[[ 24.3 -10.1  18.8 -34.7   4.7  36.6 -33.5]
 [-18.2  46.8  -9.7 -22.0 -48.2  41.5   2.7]
 [ 18.1  -1.7  22.4  22.7   8.5 -63.0 -45.6]
 [-64.7  29.1   3.4 -15.4  -6.8  16.8  29.3]
 [  0.1  10.3  19.6  24.2  -0.8 -63.2 -34.1]
 [-41.6  38.4  10.8 -30.6 -39.2  30.8  37.3]]
=>
[[-18.2  46.8  -9.7 -22.0 -48.2  41.5   2.7]
 [-64.7  29.1   3.4 -15.4  -6.8  16.8  29.3]
 [-41.6  38.4  10.8 -30.6 -39.2  30.8  37.3]
 [ 24.3 -10.1  18.8 -34.7   4.7  36.6 -33.5]
 [  0.1  10.3  19.6  24.2  -0.8 -63.2 -34.1]
 [ 18.1  -1.7  22.4  22.7   8.5 -63.0 -45.6]]

[[  7.0   9.7  -9.7   7.0  15.8]
 [ -7.3  -4.0  -2.3  -7.3   8.9]
 [ 23.7 -13.4   3.6  23.7   8.6]
 [ -2.2  -2.4   7.8  -2.2   0.3]
 [ -2.3  -1.2  -0.7  -2.3   2.8]
 [ -3.7 -15.3 -17.4  -3.7  35.7]
 [-53.3 -39.1 -38.6 -53.3 -10.9]
 [ -8.4 -33.0 -37.5  -8.4  77.3]]
=>
[[-53.3 -39.1 -38.6 -53.3 -10.9]
 [ -8.4 -33.0 -37.5  -8.4  77.3]
 [ -3.7 -15.3 -17.4  -3.7  35.7]
 [  7.0   9.7  -9.7   7.0  15.8]
 [ -7.3  -4.0  -2.3  -7.3   8.9]
 [ -2.3  -1.2  -0.7  -2.3   2.8]
 [ 23.7 -13.4   3.6  23.7   8.6]
 [ -2.2  -2.4   7.8  -2.2   0.3]]

[[-43.7  25.2  24.3  15.3 -42.1  59.3  -6.6 -45.4]
 [-11.1 -53.8   2.8  19.8  46.5   6.0 -11.5  14.7]
 [ 14.5 -30.5  39.7  65.5  22.6  24.8  45.8 -44.3]]
=>
[[-11.1 -53.8   2.8  19.8  46.5   6.0 -11.5  14.7]
 [-43.7  25.2  24.3  15.3 -42.1  59.3  -6.6 -45.4]
 [ 14.5 -30.5  39.7  65.5  22.6  24.8  45.8 -44.3]]

[[  1.1   3.8  23.4 -15.8 -22.2  29.8 -43.1  10.7]
 [ -8.5  13.7  50.0  -7.2  27.8 -45.7 -31.2  14.4]
 [ -0.5  -3.1 -25.2  16.5 -19.2 -28.4  51.8 -32.5]
 [-19.5   3.3  23.1 -50.9  56.3 -41.6  14.6  -0.8]
 [ -0.2 -19.5  14.0  29.0 -10.4 -70.7 -79.2 -19.8]
 [  2.0  -0.3  19.3 -15.5  39.5  23.6  -2.0   6.3]]
=>
[[ -0.5  -3.1 -25.2  16.5 -19.2 -28.4  51.8 -32.5]
 [ -0.2 -19.5  14.0  29.0 -10.4 -70.7 -79.2 -19.8]
 [  2.0  -0.3  19.3 -15.5  39.5  23.6  -2.0   6.3]
 [-19.5   3.3  23.1 -50.9  56.3 -41.6  14.6  -0.8]
 [  1.1   3.8  23.4 -15.8 -22.2  29.8 -43.1  10.7]
 [ -8.5  13.7  50.0  -7.2  27.8 -45.7 -31.2  14.4]]

[[-18.5 -29.8  27.4 -36.3  33.9 -16.3  23.0 -14.9  62.7   3.1  -8.1]
 [-23.1   3.9  -1.2  -7.6 -21.5  23.1 -12.5 -66.9 -39.3  -5.6 -38.8]
 [-21.6 -35.8  11.5 -21.2  16.4 -19.5  -5.7 -20.2  27.4   4.1   4.1]
 [-20.4 -21.4  16.1   5.2  -4.7  -8.1  -4.0  21.9  41.3 -24.8   6.2]
 [  8.7  23.9 -20.4 -76.2 -18.9 -12.5 -42.5 -10.5   9.9  -0.5   4.0]]
=>
[[  8.7  23.9 -20.4 -76.2 -18.9 -12.5 -42.5 -10.5   9.9  -0.5   4.0]
 [-23.1   3.9  -1.2  -7.6 -21.5  23.1 -12.5 -66.9 -39.3  -5.6 -38.8]
 [-21.6 -35.8  11.5 -21.2  16.4 -19.5  -5.7 -20.2  27.4   4.1   4.1]
 [-20.4 -21.4  16.1   5.2  -4.7  -8.1  -4.0  21.9  41.3 -24.8   6.2]
 [-18.5 -29.8  27.4 -36.3  33.9 -16.3  23.0 -14.9  62.7   3.1  -8.1]]

[[ 22.5   8.4  12.9  18.5  -3.3 -18.7  -4.0 -11.1  23.3  -1.5  48.5  52.5
   17.9  22.8]
 [  6.0   5.6   9.1   3.4 -42.6  -1.5  10.3 -65.8  12.3   4.4  23.3  22.9
  -11.1   6.3]
 [ 17.8  13.3  16.3  17.5   1.4 -12.5  -7.8  -3.9  12.0  24.3  22.8  26.5
   21.5  16.1]
 [  4.7   0.9  -0.9   9.2  -9.5 -28.6   8.9  -1.4  -6.3   8.6 -12.7 -11.4
   33.9   3.4]]
=>
[[  4.7   0.9  -0.9   9.2  -9.5 -28.6   8.9  -1.4  -6.3   8.6 -12.7 -11.4
   33.9   3.4]
 [  6.0   5.6   9.1   3.4 -42.6  -1.5  10.3 -65.8  12.3   4.4  23.3  22.9
  -11.1   6.3]
 [ 22.5   8.4  12.9  18.5  -3.3 -18.7  -4.0 -11.1  23.3  -1.5  48.5  52.5
   17.9  22.8]
 [ 17.8  13.3  16.3  17.5   1.4 -12.5  -7.8  -3.9  12.0  24.3  22.8  26.5
   21.5  16.1]]

[[ 20.1  -7.0   1.0  73.0   8.0  18.4  -1.6   9.5 -54.7   7.2]
 [ 29.9 -14.3   8.8  -2.1 -59.1  47.7   6.4  22.2 -31.4  39.5]
 [-65.4  -0.3   0.4 -71.1 -13.2  34.3   2.0 -14.9  47.6  21.2]]
=>
[[-65.4  -0.3   0.4 -71.1 -13.2  34.3   2.0 -14.9  47.6  21.2]
 [ 20.1  -7.0   1.0  73.0   8.0  18.4  -1.6   9.5 -54.7   7.2]
 [ 29.9 -14.3   8.8  -2.1 -59.1  47.7   6.4  22.2 -31.4  39.5]]

[[ -6.7   1.1   6.1  51.7  -4.1 -31.7 -16.2 -30.4 -49.8]
 [-18.2  42.7 -71.2  18.9  11.1  66.2  34.9  22.6   6.2]
 [-10.3   2.5 -40.8 -68.4 -17.1 -18.6   2.2  66.5  26.9]
 [ 11.5 -17.0  31.0 -15.8   4.5   9.8  -1.7 -18.1  19.3]]
=>
[[-18.2  42.7 -71.2  18.9  11.1  66.2  34.9  22.6   6.2]
 [-10.3   2.5 -40.8 -68.4 -17.1 -18.6   2.2  66.5  26.9]
 [ -6.7   1.1   6.1  51.7  -4.1 -31.7 -16.2 -30.4 -49.8]
 [ 11.5 -17.0  31.0 -15.8   4.5   9.8  -1.7 -18.1  19.3]]

[[ 17.8   4.3 -78.6  45.0]
 [  2.8  37.0  17.9  -6.4]
 [  7.1   5.4 -21.6   8.0]]
=>
[[ 17.8   4.3 -78.6  45.0]
 [  7.1   5.4 -21.6   8.0]
 [  2.8  37.0  17.9  -6.4]]
